How the nodes are linked:
q979 q q695
q979 b q635
q979 i q630
q979 w q384
q979 t q687
q55 q q48
q55 b q807
q55 i q554
q55 w q534
q55 t q314
q223 q q271
q223 b q461
q223 i q478
q223 w q869
q223 t q419
q478 q q776
q478 b q419
q478 i q201
q478 w q271
q478 t q242
q713 q q942
q713 b q595
q713 i q36
q713 w q486
q713 t q371
q359 q q630
q359 b q513
q359 i q851
q359 w q979
q359 t q996
q421 q q803
q421 b q913
q421 i q716
q421 w q972
q421 t q691
q477 q q809
q477 b q406
q477 i q980
q477 w q570
q477 t q713
q311 q q452
q311 b q222
q311 i q396
q311 w q25
q311 t q566
q406 q q486
q406 b q586
q406 i q713
q406 w q18
q406 t q595
q327 q q25
q327 b q48
q327 i q311
q327 w q653
q327 t q222
q865 q q468
q865 b q223
q865 i q935
q865 w q13
q865 t q478
q554 q q222
q554 b q314
q554 i q437
q554 w q48
q554 t q979
q197 q q419
q197 b q938
q197 i q267
q197 w q461
q197 t q659
q25 q q845
q25 b q28
q25 i q452
q25 w q336
q25 t q20
q468 q q713
q468 b q271
q468 i q871
q468 w q406
q468 t q776
q972 q q851
q972 b q95
q972 i q803
q972 w q359
q972 t q395
q869 q q586
q869 b q201
q869 i q271
q869 w q871
q869 t q436
q677 q q421
q677 b q942
q677 i q121
q677 w q470
q677 t q300
q921 q q359
q921 b q716
q921 i q972
q921 w q188
q921 t q95
q854 q q314
q854 b q972
q854 i q188
q854 w q807
q854 t q803
q996 q q807
q996 b q921
q996 i q854
q996 w q687
q996 t q972
q121 q q716
q121 b q300
q121 i q788
q121 w q421
q121 t q570
q229 q q18
q229 b q871
q229 i q406
q229 w q980
q229 t q586
q396 q q73
q396 b q566
q396 i q28
q396 w q452
q396 t q574
q452 q q197
q452 b q20
q452 i q73
q452 w q845
q452 t q184
q419 q q865
q419 b q694
q419 i q242
q419 w q436
q419 t q503
q871 q q36
q871 b q776
q871 i q586
q871 w q713
q871 t q47
q293 q q350
q293 b q653
q293 i q938
q293 w q267
q293 t q25
q350 q q664
q350 b q336
q350 i q694
q350 w q242
q350 t q845
q980 q q677
q980 b q713
q980 i q18
q980 w q809
q980 t q36
q574 q q653
q574 b q534
q574 i q327
q574 w q184
q574 t q48
q935 q q871
q935 b q478
q935 i q869
q935 w q468
q935 t q201
q938 q q694
q938 b q25
q938 i q659
q938 w q350
q938 t q452
q353 q q570
q353 b q229
q353 i q477
q353 w q300
q353 t q406
q410 q q574
q410 b q630
q410 i q384
q410 w q566
q410 t q55
q695 q q311
q695 b q554
q695 i q534
q695 w q327
q695 t q437
q486 q q788
q486 b q353
q486 i q942
q486 w q121
q486 t q477
q28 q q293
q28 b q574
q28 i q20
q28 w q73
q28 t q327
q18 q q121
q18 b q36
q18 i q486
q18 w q677
q18 t q353
q513 q q687
q513 b q221
q513 i q996
q513 w q635
q513 t q921
q47 q q229
q47 b q935
q47 i q13
q47 w q371
q47 t q869
q630 q q534
q630 b q687
q630 i q55
q630 w q695
q630 t q807
q300 q q691
q300 b q980
q300 i q570
q300 w q913
q300 t q18
q807 q q410
q807 b q359
q807 i q314
q807 w q437
q807 t q851
q530 q q201
q530 b q267
q530 i q461
q530 w q478
q530 t q350
q461 q q436
q461 b q350
q461 i q419
q461 w q201
q461 t q694
q788 q q95
q788 b q570
q788 i q913
q788 w q716
q788 t q809
q803 q q635
q803 b q395
q803 i q513
q803 w q851
q803 t q221
q586 q q353
q586 b q47
q586 i q595
q586 w q36
q586 t q13
q845 q q461
q845 b q293
q845 i q197
q845 w q530
q845 t q938
q851 q q55
q851 b q996
q851 i q635
q851 w q630
q851 t q854
q570 q q408
q570 b q18
q570 i q809
q570 w q691
q570 t q486
q201 q q47
q201 b q242
q201 i q436
q201 w q776
q201 t q664
q470 q q972
q470 b q788
q470 i q421
q470 w q921
q470 t q913
q395 q q854
q395 b q470
q395 i q221
q395 w q996
q395 t q421
q436 q q13
q436 b q664
q436 i q865
q436 w q47
q436 t q223
q659 q q503
q659 b q452
q659 i q336
q659 w q694
q659 t q73
q503 q q478
q503 b q197
q503 i q530
q503 w q223
q503 t q267
q73 q q267
q73 b q184
q73 i q293
q73 w q197
q73 t q653
q942 q q913
q942 b q477
q942 i q300
q942 w q788
q942 t q980
q371 q q980
q371 b q468
q371 i q229
q371 w q477
q371 t q871
q36 q q300
q36 b q371
q36 i q353
q36 w q942
q36 t q229
q635 q q554
q635 b q854
q635 i q687
q635 w q55
q635 t q188
q534 q q396
q534 b q437
q534 i q48
q534 w q311
q534 t q410
q267 q q242
q267 b q659
q267 i q350
q267 w q419
q267 t q336
q221 q q188
q221 b q421
q221 i q921
q221 w q854
q221 t q716
q664 q q869
q664 b q530
q664 i q223
q664 w q935
q664 t q461
q595 q q477
q595 b q13
q595 i q371
q595 w q353
q595 t q468
q13 q q406
q13 b q869
q13 i q468
q13 w q229
q13 t q271
q653 q q336
q653 b q396
q653 i q25
q653 w q659
q653 t q28
q336 q q530
q336 b q73
q336 i q845
q336 w q503
q336 t q293
q222 q q20
q222 b q384
q222 i q566
q222 w q28
q222 t q695
q242 q q935
q242 b q503
q242 i q664
q242 w q865
q242 t q530
q188 q q979
q188 b q803
q188 i q359
q188 w q314
q188 t q513
q694 q q223
q694 b q845
q694 i q503
q694 w q664
q694 t q197
q184 q q659
q184 b q311
q184 i q653
q184 w q938
q184 t q396
q314 q q384
q314 b q851
q314 i q979
q314 w q410
q314 t q635
q687 q q437
q687 b q188
q687 i q807
q687 w q554
q687 t q359
q437 q q566
q437 b q979
q437 i q410
q437 w q222
q437 t q630
q95 q q996
q95 b q408
q95 i q395
q95 w q513
q95 t q470
q384 q q327
q384 b q55
q384 i q695
q384 w q574
q384 t q554
q716 q q513
q716 b q691
q716 i q95
q716 w q803
q716 t q408
q48 q q28
q48 b q410
q48 i q222
q48 w q396
q48 t q384
q20 q q938
q20 b q327
q20 i q184
q20 w q293
q20 t q311
q809 q q470
q809 b q486
q809 i q677
q809 w q408
q809 t q942
q776 q q371
q776 b q865
q776 i q47
q776 w q595
q776 t q935
q271 q q595
q271 b q436
q271 i q776
q271 w q586
q271 t q865
q913 q q395
q913 b q809
q913 i q691
q913 w q95
q913 t q677
q408 q q921
q408 b q121
q408 i q470
q408 w q221
q408 t q788
q566 q q184
q566 b q695
q566 i q574
q566 w q20
q566 t q534
q691 q q221
q691 b q677
q691 i q408
q691 w q395
q691 t q121

The rows follow the links: the fewer symbols apart two nodes are, the more alike their rows tend to be.

Each row is also shifted at random along 4 hidden directions that mean nothing.

Some nodes, each with a row of numbers:
q972: -141    78    28    63   -94   -30    49   -84   -35   -99   -54   -70   -23    55   102    36   -18    59   -52    -6    10  -113   -17   -11   -92  -128    24   -20    74  -113   -90    84   -33    12    68    35   -41   -67   -16    34    42
q18:   35    13    63     9    51    26    49    87   -95    35   -42  -120    -7   -25   -15    95     0    42  -108   -14    35    75     8    56    17    64    82  -105    99    16   -80    10   -47  -138    -5   -31    13     9    59     7    24
q73:    3    37   -54    54    11    -9    -7   -87    40   -44   -15   192    80   -50   -23   -53     1   -56   -70    43   -50   -15    68   -28    48   -38   -60     2   -76   -46   138    19    66     0    42    59     8  -170    29    38    59
q695:  -83    60    -6     9  -129     7   -75     3    76   -36    93   -13    -4    13    24   -96     9   -60   151    11    12   -78   -52   -15   -44   -46   -46    40   -29    50    41   -36    -1   160   -57    77   -18    72  -102    -4    17
q530: -193   -65   137   -46    84    48   -79    35     1    92   -44   -60    18    19   -59     6    88   -90   -31   -24   -37   154   117    36    47    90  -124    17   -38    66    74    51    48  -134  -167    52    -6   -38   -50    72    -5
q437: -200    41    16    14   -87    26   -73    39    14   -38   153    17   -21    10     9   -78     2   -76    90    15    15   -47   -42   -11     3    49    -1    10     1    31    18   -10     5    67    -5    81    25    56   -36    51    67
q869:  167   -76    22   -36   135    18   -41   -19   -51    16   -26    44   -43    45   -42    30   -35   -10   -99   -34   -67    70    86    14     2    97   -23    81   -22   -84   -18    41    93  -148     6   -29    33   -32     6    81    24
q694:  -37   -54    98   -76    55    48   -26   -18   -17   105    13    10    43    -5   -14     7   122  -106   -21     2   -15   120    81    30    88   115   -73   -34   -32    69    88   -28    33   -62   -93    86    24   -20    26   116    34
q486: -102    23    59    37    72    32    10   109   -84   -10   -51  -134   -19   -26   -35    89   -42    32  -123   -34    21    71    41    51   -18    61    51   -73   102   -15   -93    53   -26  -185   -27   -32    13   -21    -7     6    34
q197:  127    -7    -4   -75    27    38    29   -76     9    65    37   128    77   -72     9   -23   113  -109    -1    27     0    68    37    -3   103    66   -34   -73   -45    35   103   -93    21    45   -15   102    41   -35    64    82    53
q809:  184   -17   -58    24    12   -10    56   172    44   -32    47   -51   -33   -85   -25    37   -64    62    52    12    52     5   -63   -38    15    29    88   -84   102    55  -103    47   -97   -51    19  -100    13    31    -2  -148  -106
q513:  -40    38    51    49  -101   -46    67   -60   -92     3     1   -56   -18   102    63    10    28    80   -57    24    46   -98   -60     7   -11   -56   101   -38    46   -25   -42    18   -51    15   111   -15   -27    10   133    41    39
q371:    1    -9   -97   -84   102    10   107   -83    31   -18  -156   -21    33  -111    66   120    -1    11   -18   -64   -18    41    34    13   -66   -85   -37   -26    42   -88   -89   -74    -7    39   -30     3     0   -23   -83   -47   -55
q788:  -25    40     3    -7    43    56   -59    45  -124   -68    91   -72   -93    34    20    50  -104    -5   -78   -72   -19   -26    -5    52   -89   123    98    15   104  -132  -162   -10    49  -101    55    28    76    89   -38   109   149
q311:  195     5   -21    62  -139   -73   -22   -19   117    20    -7    37    33    47   -25  -111    29    40   131    68    29   -83   -66   -62    30  -153   -47    58  -112   125   141    12   -45   176   -23   -47   -85    -3    12  -123  -117
q938:  -52  -102     6   -18    53   -34    31   -17    78    59    29   185    46   -26   -44   -51    77   -46    12    72   -30    57    49   -73   155    56   -53   -10   -84    68   143    72     9   -47    15   -22     5  -122   110   -14   -94
q359:  -65   -28    38    43   -82   -68    54    58   -61    89    72   -14   -22    84   -32   -44    32   108    -1    80    76   -37  -109   -19   109    28   157   -51    -8   116    25   -13   -90    13   119  -112   -13    70   223   -49   -29
q384: -168    -5    61    -8  -103     7   -85    34    30     9   142    -8   -40    60    12   -89    33   -55   122    16     7   -42   -40   -29    14    57   -15    38   -22    68    34    13     3    69   -31    55     1    79   -26    46    14
q854: -386    71   -34    83   -58   -29   -13     5   -34   -22   -77   -99     2    54   -23    -2   -73   105   -27    -9    31   -65   -49    37   -85  -118    45    46   -16    -4   -22   -44   -18    55    20   -71   -44    55   -13   -76    17
q408:  -62   -31   -82    -6   -10   -18    24    83   110  -120    21   -41   -82   -50    45    34  -101    41   118   -35   -11   -73   -62   -73   -91   -58    10    31    97   -56  -148   100   -48    23     2   -50    -5    26  -144  -125  -133
q436:  173   -27    13   -10    94    28   -81    18   -30    29   -64   -19    -7    24   -78     5   -41    -9   -58   -36   -41    79    68    44   -20    41   -52    79   -53   -15    21    -9    80   -89   -64   -38     7     3   -54    19    21
q201:  108   -55     6    -4    91     5   -79    69    44    48   -87   -42     6     6  -104    -2   -37     8     8   -33   -29    98    59    21   -12    11   -80    86   -70    56    45    14    41   -67  -116   -80   -27    16   -89   -74   -77
q36:  -60   -32    50   -46    85    17    93     2   -65    49  -115  -103    11   -38    30   128    52    29   -95   -31    17    88    39    34     5    13    20   -89    85   -26   -85     5   -46  -108   -35   -15    -6   -22    30    17   -30
q48: -282     8    85    28   -97     3  -126     1    40   -11    47   -59   -36   103    -2   -88    16   -41    97    -5   -19   -37     1   -10   -46   -20   -88   105   -51    39    49    50    40    56   -82    47   -39    39   -99    43    11
q803:  100    63    35    68  -137   -50   111   -79   -33   -70    -2   -23     0    38   119    21    36    71   -36    48    42  -133   -61   -43   -12  -113    74   -90    85   -54   -57    92   -87    30   125    33   -40   -85    97    21     7
q851:  -77    11   -25    70   -93   -64    57    79     4    33    57    12    11     9   -35   -46    -6    94    29    78    75   -57  -103   -36    78   -27   121   -62    -2   110    34    -7  -103    54    89  -105   -25    26   151  -116   -58
q595:  -78   -43  -122   -91   128     3    95   -56    76   -22  -174    -5    17  -116    36   115   -26    21    23   -68   -30    43    30    -7   -74  -100   -63    12    24   -86   -90   -51    -5    47   -49   -38   -17   -16  -123  -103  -118
q677:  231   -21    31    18     8    11    42   131   -43   -28   114   -25   -77   -18     8    38   -36    24   -24    13    27    -1   -35   -29    37   117   125   -91   132    -6  -109   102   -64  -133    80   -39    42     5    79    -9    -9
q461:   86    14   104     6    19    51   -28     7    29     6   -49   -19    59   -54    -2    19    84  -105   -46     2   -25    95   113    16    35    24  -123   -63    12    38    69    87    14   -99  -124   111    -9  -133   -66    69    22
q980:  -57    44    -2    28    52    20    69    81   -17   -27  -116  -117    28  -101    -2   107   -27    44   -72   -37    27    57    30    30   -32   -45    13  -105   101     0   -85    26   -66   -96   -50   -37   -18   -57   -57   -81   -29

In each set, the symbols that take the first to the second take the third to the fourth, perhaps in another order. Give the fourth.
Answer with the node's name.
-150    48    11    11   -92    24   -69    34    16   -33   164    27   -20    10    16   -82     3   -72    89    21    15   -54   -46   -17    -1    54     6    -9     9    31    21   -17     4    72     1    84    31    55   -30    56    72
to -239    81   -30   108   -80   -43    28    16   -19   -46   -33   -42    17    16    -4   -11   -49    86   -35    26    43   -76   -50    12   -35  -112    54   -20    11    10     2     2   -52    29    55   -50   -39   -16    37   -76    13
as  179    82     0    21    25    57   -58    -1    17    -3   -85   -52    80   -82   -31     3     9   -70   -21   -35   -11    66    77    70   -53   -53  -112    -7   -35    20    60   -64    37    22  -139    77   -16   -26  -142     1    62
to q659

-106   108    -2    79   -80    24   -17    34   -64   -62   149    69    13   -13     7   -49   -24   -35   -56    47    29   -66   -32     8    39    58    94   -81    35   -18    18    -2    -6   -11   100    68    50   -34    80    72   154
to    8   151   -45   137  -130   -27    82   -13    -2  -127   -15    18    55   -55    63    -6   -32    63   -57    49    51  -127   -45   -23   -18  -161    66  -111    60   -39     0    52   -79    46   106    26   -37  -124    47   -51    44
as   63   -25    36    27  -132   -55   -62   -11    75    56    26   -14     2   101   -22  -115    46    19   140    51    24   -64   -62   -35    19   -81   -41    92  -102   130   107    -2   -22   149   -44   -27   -77    64     5   -66   -89
to q384

 -57   -91    38  -125   151    28    58  -113   -93    58   -85   -11   -35    27    47   119    39   -10  -109   -68   -48    80    72    37    -2    83     1     9    36  -119   -91   -40    57   -95    19     9    41    17    38   122    32
to  255    61   -91   -32   -27    22    15    -7   -61   -84   109   -19   -72   -15    75    24   -78    10    30   -48    16   -92   -89    13   -92    29   120   -17    99  -111  -162   -91    -2    87    98    40    61   119   -39    40    93
as  253     6   -34    -9   103    32   -52   -40   -41   -30   -54    36    -4   -11   -34    23   -66   -28   -90   -50   -58    38    81    43   -49    26   -45    70   -29  -100    -1   -24    96   -79    -8    11    25   -34   -60    49    69
to q486

 165    59     5    83  -100   -32   -51   -90     1    -8    -4    71    46    74   -10   -99    14    10   -14    49    -3   -73    -6     0     8   -92   -31    60  -106    13   138   -16    33    84    31    25   -30   -48    50    28    59
to   96   -62   159    50  -134   -54   -43   -11    50    42    72    15   -19   138    10   -97   101    -4    66    87     8   -49   -13   -81    87   -11   -45    34   -49    97   112   165   -24   -15    -9     9   -61   -63    82    36   -72
as -374     8    21    49   -24   -13   -49    86   -77    45    89   -14   -27    69   -81   -52   -46    48   -29    28    34    -6   -50    27    48    77    99    13   -28    65    23   -35    -2   -33    56   -71    14    85   112    -7    54
to q188

-231    40   -23    54   -77   -54    36   -17    -6   -20   -71   -86    -9    56    29     7   -36   108    11     1    42   -86   -71     8   -62  -137    46    23     9    -3   -46    -9   -55    81    39   -70   -61    44    16   -80   -42
to -234    57   -60    60   -57   -35   -10    48   -56    28    27   -30     8    34   -59   -42   -63    91     3    21    59   -54   -90    36     1   -38   114    17   -38    71    15  -129   -33    93    62   -89    -5   121    84   -78    28
as  -92    -1    -4   -49    55    41    -3   -70    16    18     6   126    72   -72    -6   -14    63  -108   -33     5   -40    70    80     6    62    50   -89   -29   -52    -8   100   -34    60    -9   -36    98    37   -91    -5    79    62
to q503

-118     5    44    19   -44   -26  -147   -83   -86   103   -10   -35     0   192   -80  -107   -10    31    -3     2    -8   -22   -14    70   -31    -5   -17   182  -179    45   117  -140   100    91   -18   -33   -23   148    47    68    97
to  190    22   -27    33    79    27   -62    13    25   -45   -94    -2    22   -42   -53    20   -67   -27   -54   -44   -56    52    90    31   -59   -35   -90    51   -30   -45    20    39    71   -76   -75    -2    -8   -70  -126   -20    17
as -145   -10   -79    -6   -38   -29    35    14   106  -112   -35   -64   -68   -24    75    32   -75    62   133   -42    -3   -96   -74   -63  -130  -129   -12    53    71   -65  -141    59   -44    94    -1   -47   -41    37  -155  -124  -142
to q48

 -70    31   -90   -24     4    18   -23    19     3  -100    29   -63   -81   -15    51    33  -116    22    64   -75   -13   -85   -59     0  -146   -28    42    65    73  -105  -167   -29     7    60    19    -4    21   113  -139   -31     8
to -117    -8    14    34    68    19   -16   167   -38   -27     0  -119   -60   -21   -61    64   -92    43   -45   -36    17    52     0    25   -31    76    56   -25    90     7  -110    62   -21  -152   -23   -91    23    36   -39   -54   -22
as  122   -50   -49   -92   127    18    81  -113   -20   -14   -80    57    -7   -43    61   102     7   -15   -71   -55   -55    30    58     0   -28    12   -20    -2    36  -146   -73   -21    48   -39    34    25    39   -45   -18    55     6
to q935

 244   -91   -39   -86   134     7    35   -75   -31    25   -27    80   -35     3    13    52   -10    -1   -61   -32   -52    46    41    -6    12    72    10    46    -6   -97   -45   -14    62   -63    48   -24    47    -6    34    52   -11
to  237     8  -123   -35    90     7   108  -101    91  -123  -106   111    37  -155    88    90   -32   -26   -37   -37   -57   -17    72   -49   -53  -101   -74   -38    62  -167   -68    61    14    -8    29    48    11  -169  -109   -31   -51
as -110   -38    53    33    68     8    23   176   -27    14   -31  -119   -36   -25   -60    82   -45    55   -54   -12    23    78     6     8    19    67    48   -62    91    51   -84   108   -58  -188   -36  -108    -2   -12     9   -78   -69
to q570

-164   -23   -75   -62    72    14   -23   -44    59    50   -28   116    72   -71   -55   -43    24   -70    30    -3   -35    62    42     8    43    13   -77    29  -111    37   117  -113    54    75   -59    23    18    -6   -22   -18    -4
to  123    70   -52   -58    27    58   -13   -64    25    30   -36    28   106  -115     8    -5    68  -110    23   -20     5    63    38    52    -1   -13   -91   -46   -49    33    77  -166    19   120  -100   130    13     9   -80    38    81
as -340    23   -16    76   -49   -21   -21   111    16   -15    81    22   -11    -6   -62   -59   -53    29    23    49    26   -29   -48   -19    44    24    57   -14    -2    67    20    38   -33   -22    38   -62     0     2    51   -73   -20
to q554

-109    64   114    64   -89   -18    33   -89  -156   -26    12   -55   -31   133    80    29    24    53  -150    12    15   -89   -13    34   -25   -14    95   -34    70   -93   -55    52    -1   -57   132    47     1   -30   136   153   147
to -258    24   -23    58   -47   -33   -13    75   -53    41    66   -19    -7    45   -71   -49   -44    74    -7    37    56   -32   -80    23    35    21   108     1   -29    83    26   -71   -34    30    69   -97     0    92   114   -56    22
as  162   -72  -104   -49   127    -9    -6    -2    69     1   -79    51   -16   -42   -56    21   -70    21    18   -41   -52    48    28   -12   -35   -11   -45    94   -55   -44   -21   -21    50   -14   -32   -95     3    14   -80   -85  -100
to q586

  -6   -75   113   -12  -113   -43   -89   -12     1   119    81   -44   -42   177   -22  -111    79    12   118    41    18   -30   -61   -12    49    30   -10   104   -97   134    94   -11     2    91   -29   -28   -38   134    76    36   -33
to -213   -17   -59   -38    62    25   -11    -9   130     4   -61    86    86  -133   -32   -14    41   -93    51    -2   -35    78    73   -19    27   -37  -146   -11   -62    44   105    -8    24    33  -119    49    -9   -87  -114   -60   -67
as  284    38     6    -6  -141    -6    39    26   -36    30   271   107     5     0    45   -94    79   -51    71    95    68   -79  -122   -41   128   128   149  -125    35    87    43   -72   -67   103   130    79    66    71   190    78    90
to q653

 166   -12  -115   -28   121    14    13   -51    63   -83   -96    83    11   -88     1    54   -83   -13   -42   -60   -78    14    65    -9   -71   -53   -69    56     1  -130   -42    20    69   -31    -8    -9     9   -91  -117   -36   -31
to  155   -58   -47  -115   134    17    47  -124   -65    21   -53    55   -19    -3    42    81    -3   -15   -73   -57   -50    45    43    25   -21    60    10    39     7  -135   -74   -75    72   -32    49    10    61    22    21    95    41
as  -43    14   -62   -75    98    19    96   -74   -27     8  -160   -71    39   -89    53   131     5    16   -58   -67     8    52    31    55   -68   -66   -11   -52    52   -77   -93  -111   -16    20   -36    13     1    18   -60   -20    -7
to q353

-272   -20   124    29   -70    23   -69    70   -18   -20   195    42   -56    64     8   -63    38   -83    12    43   -12   -13     3   -44    73   147    17   -26    43    20    21   129    11  -104    31    76    38   -36    49   123    61
to  -54    -7   107    88   -99   -37   -73   -44    26    -8    -6    16     8   127   -16   -89    33    -5    -6    41   -25   -44    41   -30    13   -60   -79    80   -73    25   116   138    35   -23   -17    20   -61   -97    18    47    -2
as -181    25   -86    67   -90   -27     7   140   137   -57   101    70    16   -95   -34   -74   -42    12   135    64    44   -57   -88   -77    43   -43    28   -59    10   111    43    38   -92    86    19   -40   -14   -13   -16  -169  -100
to q566

  33    16   -48   -89   110    37    86  -131   -51   -14  -126   -12    19   -74    77   132    16   -19   -94   -72   -27    38    53    47   -60   -30   -13   -38    57  -143  -101   -81    29    -5     4    64    26   -25   -43    64    45
to   99    65  -110    28    28    31     4   125   -14   -63     8   -88   -17   -95   -28    38  -124    37    11   -39    35   -10   -60    39   -83    -2    80   -38    80   -11  -111   -75   -38    10     3   -55    31    91   -90  -100    21
as  -23   -76    23   -83   100     2   131   -42    14    17  -124   -21    12   -63    63   131    59    12   -58   -22   -14    72    56   -22    19   -17   -30   -73    83   -56   -76    75   -41   -97   -19   -11    -5   -92     7   -13  -104
to q677

 216    50    14   -31  -101   -15    71  -125   -89   -46    58   -31   -51    69   153    27    18    35    -1    -5    31  -139   -82     2   -63   -34   104   -27    90  -112  -126   -36   -37    95   138    68    17    68    67   100    80
to   21   -41   -21     1    10     2    10   109    29   -85    77   -33   -94   -21    27    38   -79    27    51   -21    -6   -37   -43   -57   -39    50    62    -9   114   -53  -141   114   -36   -72    42   -45    27    20   -58   -48   -72
as -132   -69   163   -11   -62   -42    41   -67  -121    33    48   -82  -102   203    92    32    62    63   -64    11     2   -58   -29   -12    13    54    92    13    81   -58   -92   114   -20   -95   108    -8    -5    26   155   138    15
to q408

  81   -87   -52  -125   150    16    33  -108   -50    45   -67    41   -30     0    21    79    -8     4   -54   -68   -56    63    39    30   -22    65     6    67   -13  -110   -72   -88    71   -24    25   -24    48    49     4    54     3
to  160  -105   -55   -50   122   -20    65   -19    93   -35   -77    96   -18   -64     6    60   -18     2    -5   -19   -62    46    55   -76    15    -8   -53    26    18   -75   -40   119    12   -93     5   -53     0  -116   -41   -61  -142
as  107    71     0   -65    29    69   -11   -90   -25    35     4    61    94   -85    21    -1    86  -130   -37   -11   -16    60    57    61    28    40   -66   -64   -35    -4    78  -140    53    58   -70   165    43   -21   -22   117   143
to q197

